Below is a small trained network, with its code and all its weights. Each question gives an input and a class and asks what happens when units are switched off, that is, made to give their printed mean instead of their output.

import numpy as np


def w(rows, s, z=0):
    codes = np.array(rows[::2]) - 128.0
    scale = np.full(codes.shape[1], s)
    scale[-1] = z or s
    return codes * scale


def f(y):
    return y / 2 * (1 + np.tanh(0.7978845608 * (y + 0.044715 * y**3)))


def log_softmax(a):
    a = a - a.max(-1, keepdims=True)
    return a - np.log(np.exp(a).sum(-1, keepdims=True))


def net(x, mask):
    res = np.array(x, float).reshape(1, 6) / 4 @ E
    y = f(res @ A[0][:, :-1].T + A[0][:, -1])
    res = res + np.where(mask, y, B[0][:, -1]) @ B[0][:, :-1]
    return log_softmax(res[-1] @ U[:, :-1].T + U[:, -1])


A, B = {}, {}
E = w([
[60,81,123,45,155],'x0',
[122,88,218,142,137],'x1',
[254,144,153,111,131],'x2',
[115,93,49,176,10],'x3',
[176,80,97,60,58],'x4',
[114,204,180,100,63],'x5',
],0.0083)
A[0] = w([
[192,165,135,148,170,201],'N0',
[131,129,131,128,230,186],'N1',
[47,225,90,72,201,193],'N2',
[187,253,204,178,151,239],'N3',
[101,43,162,35,171,215],'N4',
[28,227,116,112,162,186],'N5',
[169,161,129,169,179,253],'N6',
[114,138,218,156,35,76],'N7',
[146,79,118,245,206,189],'N8',
[125,124,133,189,68,156],'N9',
[165,111,99,241,126,236],'N10',
[123,138,74,55,37,172],'N11',
[115,68,16,129,87,254],'N12',
],0.011,0.0028)
B[0] = w([
[185,156,122,100,165,192],'N0',
[92,131,120,97,169,204],'N1',
[53,99,134,225,170,218],'N2',
[168,254,166,88,193,255],'N3',
[100,67,148,73,174,222],'N4',
[104,85,184,206,157,217],'N5',
[164,167,76,131,166,198],'N6',
[141,141,214,136,60,184],'N7',
[101,163,17,155,131,220],'N8',
[145,146,153,156,63,190],'N9',
[165,168,71,193,101,225],'N10',
[181,52,126,108,48,216],'N11',
[175,74,22,152,91,254],'N12',
],0.019,0.0091)
U = w([
[122,153,33,167,134,63],'0',
[169,194,213,164,80,68],'1',
[137,28,169,47,203,112],'2',
[229,154,136,201,178,62],'3',
[125,254,140,89,225,156],'4',
[160,52,97,105,79,135],'5',
[119,90,180,244,223,253],'6',
],0.0089,0.0025)

Each question gives the input, the list of numbers given to net, and the class t.
The units are the neurons (one row each of A and B). Each row of codes is followed by its name. A weight is (code - 128) times the scale printed after its matrix; where a second scale follows, it is the last column's (A, B and U).
mask holds one flag per neuron, in row order. A switched-off neuron (its flag False) gives its mean, the last column of its row in B, instead of its output. The means were averaged over made-up inputs and are rounded, as every weight is.
A unit's drop is (log p(t) with every unit on - log p(t) with that unit switched off) / (log p(t) with every unit on - log p(t) with every unit switched off).
The circuit of an input: a set's keep is (log p(t) with only the set's units on - log p(t) with every unit switched off) / (log p(t) with every unit on - log p(t) with every unit switched off). Starting from the 12 units with the biggest drops (on a tie, the unit counted first), units are removed one at a time, each time the one whose removal leaves the highest keep (on an exact tie, the one counted first), for as long as the keep stays at least 0.8.
units of the circuit, in order: the units of the circuit, biggest drop first
top k neurons: the k neurons with the biggest drops, biggest first
drop when u is switched off: that unit's drop, to one decimal
input [7,2,-1,0,8,-2], class 2: units of the circuit, in order	N4
input [-5,-7,-7,-3,-7,7], class 6: top 2 neurons	N5, N2
input [-4,5,8,6,-7,-7], class 0: top 2 neurons	N8, N10
input [1,7,0,1,4,-4], class 2: units of the circuit, in order	N4, N10
input [0,-2,-2,-6,2,8], class 6: top 2 neurons	N2, N5
input [-7,3,2,1,-5,8], class 4: top 2 neurons	N3, N11
input [-3,-2,-3,-2,0,-1], class 6: units of the circuit, in order	N3, N12
input [-7,8,-7,6,-8,-2], class 0: top 2 neurons	N8, N10
input [-7,2,-2,4,-2,-2], class 0: top 2 neurons	N8, N5
input [4,8,3,2,-5,6], class 1: top 2 neurons	N7, N8
input [-2,8,8,0,5,-5], class 4: top 3 neurons	N12, N11, N5
input [-6,2,-4,-3,-6,-5], class 4: top 2 neurons	N3, N12
input [0,2,-5,-4,4,8], class 6: drop when N5 is switched off	0.3
input [7,-5,-8,-5,4,-4], class 6: units of the circuit, in order	N2
input [7,5,0,7,-5,8], class 1: drop when N7 is switched off	0.4
input [2,6,5,0,-2,-4], class 4: drop when N12 is switched off	0.2
input [-4,-1,6,7,3,2], class 5: top 2 neurons	N11, N12
